Below is a small trained network, with its code and all its weights. Each question gives an input and a class and asks what happens when units are switched off, that is, made to give their printed mean instead of their output.

import numpy as np


def w(rows, s, z=0):
    codes = np.array(rows[::2]) - 128.0
    scale = np.full(codes.shape[1], s)
    scale[-1] = z or s
    return codes * scale


def norm(h):
    return h / np.sqrt((h * h).mean(-1, keepdims=True) + 1e-5)


def f(y):
    return y / 2 * (1 + np.tanh(0.7978845608 * (y + 0.044715 * y**3)))


def log_softmax(a):
    a = a - a.max(-1, keepdims=True)
    return a - np.log(np.exp(a).sum(-1, keepdims=True))


def net(x, mask):
    res = np.array(x, float).reshape(1, 6) / 4 @ E
    u = 0
    for l in range(2):
        y = f(norm(res) @ A[l][:, :-1].T + A[l][:, -1])
        res = res + np.where(mask[u : u + 10], y, B[l][:, -1]) @ B[l][:, :-1]
        u += 10
    return log_softmax(norm(res)[-1] @ U[:, :-1].T + U[:, -1])


A, B = {}, {}
E = w([
[103,135,243,73,121,238,63,81,145],'x0',
[19,202,83,117,229,176,152,153,104],'x1',
[125,128,132,130,131,123,126,127,127],'x2',
[125,129,126,128,126,128,125,126,129],'x3',
[173,123,94,150,134,130,55,112,7],'x4',
[251,155,134,37,200,146,126,190,143],'x5',
],0.0021)
A[0] = w([
[155,155,64,132,110,138,3,117,50,77],'L0N0',
[112,160,162,136,103,126,194,157,249,65],'L0N1',
[80,149,167,101,127,107,206,129,224,77],'L0N2',
[165,143,91,137,150,114,59,63,63,9],'L0N3',
[112,113,83,169,113,82,131,100,99,172],'L0N4',
[53,88,121,212,112,153,140,44,140,34],'L0N5',
[137,146,196,104,65,159,87,104,145,157],'L0N6',
[157,150,120,163,132,135,72,131,4,41],'L0N7',
[208,134,79,94,181,119,138,122,142,169],'L0N8',
[85,202,94,138,175,158,139,121,99,25],'L0N9',
],0.004,0.0016)
B[0] = w([
[83,88,154,86,153,105,105,208,188,232],'L0N0',
[90,1,94,55,145,97,54,188,80,224],'L0N1',
[102,60,93,111,172,99,43,164,68,228],'L0N2',
[75,46,112,70,143,138,116,147,150,156],'L0N3',
[104,142,136,108,131,97,182,162,128,222],'L0N4',
[125,176,146,72,80,87,78,133,50,214],'L0N5',
[120,123,130,176,171,133,175,130,145,235],'L0N6',
[61,20,100,73,132,82,105,150,153,212],'L0N7',
[71,162,154,122,90,87,159,150,132,250],'L0N8',
[169,123,67,165,163,136,110,132,128,186],'L0N9',
],0.0043,0.0015)
A[1] = w([
[179,56,234,86,45,96,119,143,153,176],'L1N0',
[251,40,115,214,14,82,130,105,190,165],'L1N1',
[82,222,43,144,224,182,102,158,127,3],'L1N2',
[237,185,149,12,190,133,132,212,165,90],'L1N3',
[180,62,44,50,134,135,62,65,104,55],'L1N4',
[91,153,239,104,177,224,28,59,114,161],'L1N5',
[24,133,134,190,1,78,108,74,69,77],'L1N6',
[115,82,193,68,137,251,84,68,125,113],'L1N7',
[135,110,55,161,137,46,201,203,75,174],'L1N8',
[36,204,108,116,177,96,67,156,103,142],'L1N9',
],0.0032,0.0012)
B[1] = w([
[102,166,37,124,200,179,116,91,84,220],'L1N0',
[105,142,101,132,235,236,102,84,106,194],'L1N1',
[169,71,110,138,173,188,91,22,101,182],'L1N2',
[14,169,156,124,2,53,74,37,48,196],'L1N3',
[72,72,135,146,140,116,169,125,189,136],'L1N4',
[194,131,107,191,106,87,251,191,166,214],'L1N5',
[161,192,155,47,133,103,115,127,142,195],'L1N6',
[162,113,103,201,90,66,161,208,185,181],'L1N7',
[186,125,234,202,82,196,175,157,220,254],'L1N8',
[193,111,139,97,105,161,90,69,134,213],'L1N9',
],0.004,0.0029)
U = w([
[63,2,111,76,129,93,83,187,142,147],'0',
[190,164,156,206,87,132,217,180,188,172],'1',
[95,235,171,60,40,85,79,69,67,4],'2',
[150,122,89,139,195,220,97,44,106,165],'3',
],0.0087,0.00037)

Each question gives the input, the list of numbers given to net, and the class t.
The units are the neurons (one row each of A and B). Each row of codes is followed by its name. A weight is (code - 128) times the scale printed after its matrix; where a second scale follows, it is the last column's (A, B and U).
mask holds one flag per neuron, layer by layer. A switched-off neuron (its flag False) gives its mean, the last column of its row in B, instead of its output. The means were averaged over made-up inputs and are rounded, as every weight is.
A unit's drop is (log p(t) with every unit on - log p(t) with that unit switched off) / (log p(t) with every unit on - log p(t) with every unit switched off).
The circuit of an input: a set's keep is (log p(t) with only the set's units on - log p(t) with every unit switched off) / (log p(t) with every unit on - log p(t) with every unit switched off). Starting from the 12 units with the biggest drops (on a tie, the unit counted first), units are removed one at a time, each time the one whose removal leaves the highest keep (on an exact tie, the one counted first), for as long as the keep stays at least 0.8.
circuit, biggest first: the units of the circuit, biggest drop first
most important unit: the unit with the biggest drop
k most important neurons: the k neurons with the biggest drops, biggest first
k most important neurons of layer l: the k neurons of layer l with the biggest drops, biggest first
input [-8,3,3,0,7,-4], class 1: 2 most important neurons of layer 0 => L0N1; L0N2
input [-2,-6,3,-1,8,7], class 0: 3 most important neurons of layer 0 => L0N7; L0N3; L0N0
input [5,5,7,-5,1,5], class 1: 4 most important neurons of layer 1 => L1N5; L1N7; L1N0; L1N1
input [0,-8,-4,5,3,5], class 3: 2 most important neurons of layer 1 => L1N1; L1N0
input [7,5,4,-4,8,-2], class 0: 3 most important neurons of layer 0 => L0N7; L0N0; L0N3
input [4,-1,0,-1,-6,4], class 0: most important unit => L0N1
input [-7,-8,8,-2,3,-8], class 2: 2 most important neurons of layer 0 => L0N5; L0N9
input [-1,-5,-5,6,-6,6], class 0: 4 most important neurons => L0N1; L0N2; L0N5; L1N6
input [1,-8,6,-4,-5,-7], class 3: 3 most important neurons => L1N1; L1N0; L0N8
input [-6,7,-8,-3,-3,5], class 3: 2 most important neurons of layer 1 => L1N2; L1N5
input [7,2,-7,-2,-6,3], class 1: 4 most important neurons => L1N5; L1N7; L0N7; L0N0
input [5,-7,1,4,8,8], class 0: circuit, biggest first => L0N7; L0N0
input [7,-5,2,6,6,-7], class 1: 2 most important neurons of layer 1 => L1N5; L1N7
input [-8,-5,-1,2,-8,2], class 0: 3 most important neurons => L0N1; L0N2; L1N5
input [6,0,6,6,-4,8], class 2: 2 most important neurons of layer 1 => L1N3; L1N8
input [7,6,-1,-4,-5,0], class 1: most important neuron => L1N5
input [-1,-8,-8,-7,-7,-5], class 3: circuit, biggest first => L1N1; L1N0
input [-5,8,2,-6,-2,-6], class 3: 2 most important neurons => L1N2; L1N3
input [-5,-6,-4,-2,3,4], class 3: 3 most important neurons => L1N1; L1N0; L1N5
input [-6,3,4,3,1,-6], class 1: most important unit => L1N8
input [7,-8,7,6,-7,2], class 3: 2 most important neurons => L1N0; L1N1
input [8,-7,-3,-7,-4,1], class 1: 2 most important neurons => L1N7; L1N5
input [8,-3,5,4,8,-6], class 0: 4 most important neurons of layer 0 => L0N7; L0N0; L0N3; L0N5
input [4,0,6,5,6,6], class 0: 3 most important neurons => L0N7; L0N3; L0N0
input [-2,5,3,-5,-3,3], class 3: 2 most important neurons => L1N2; L0N7
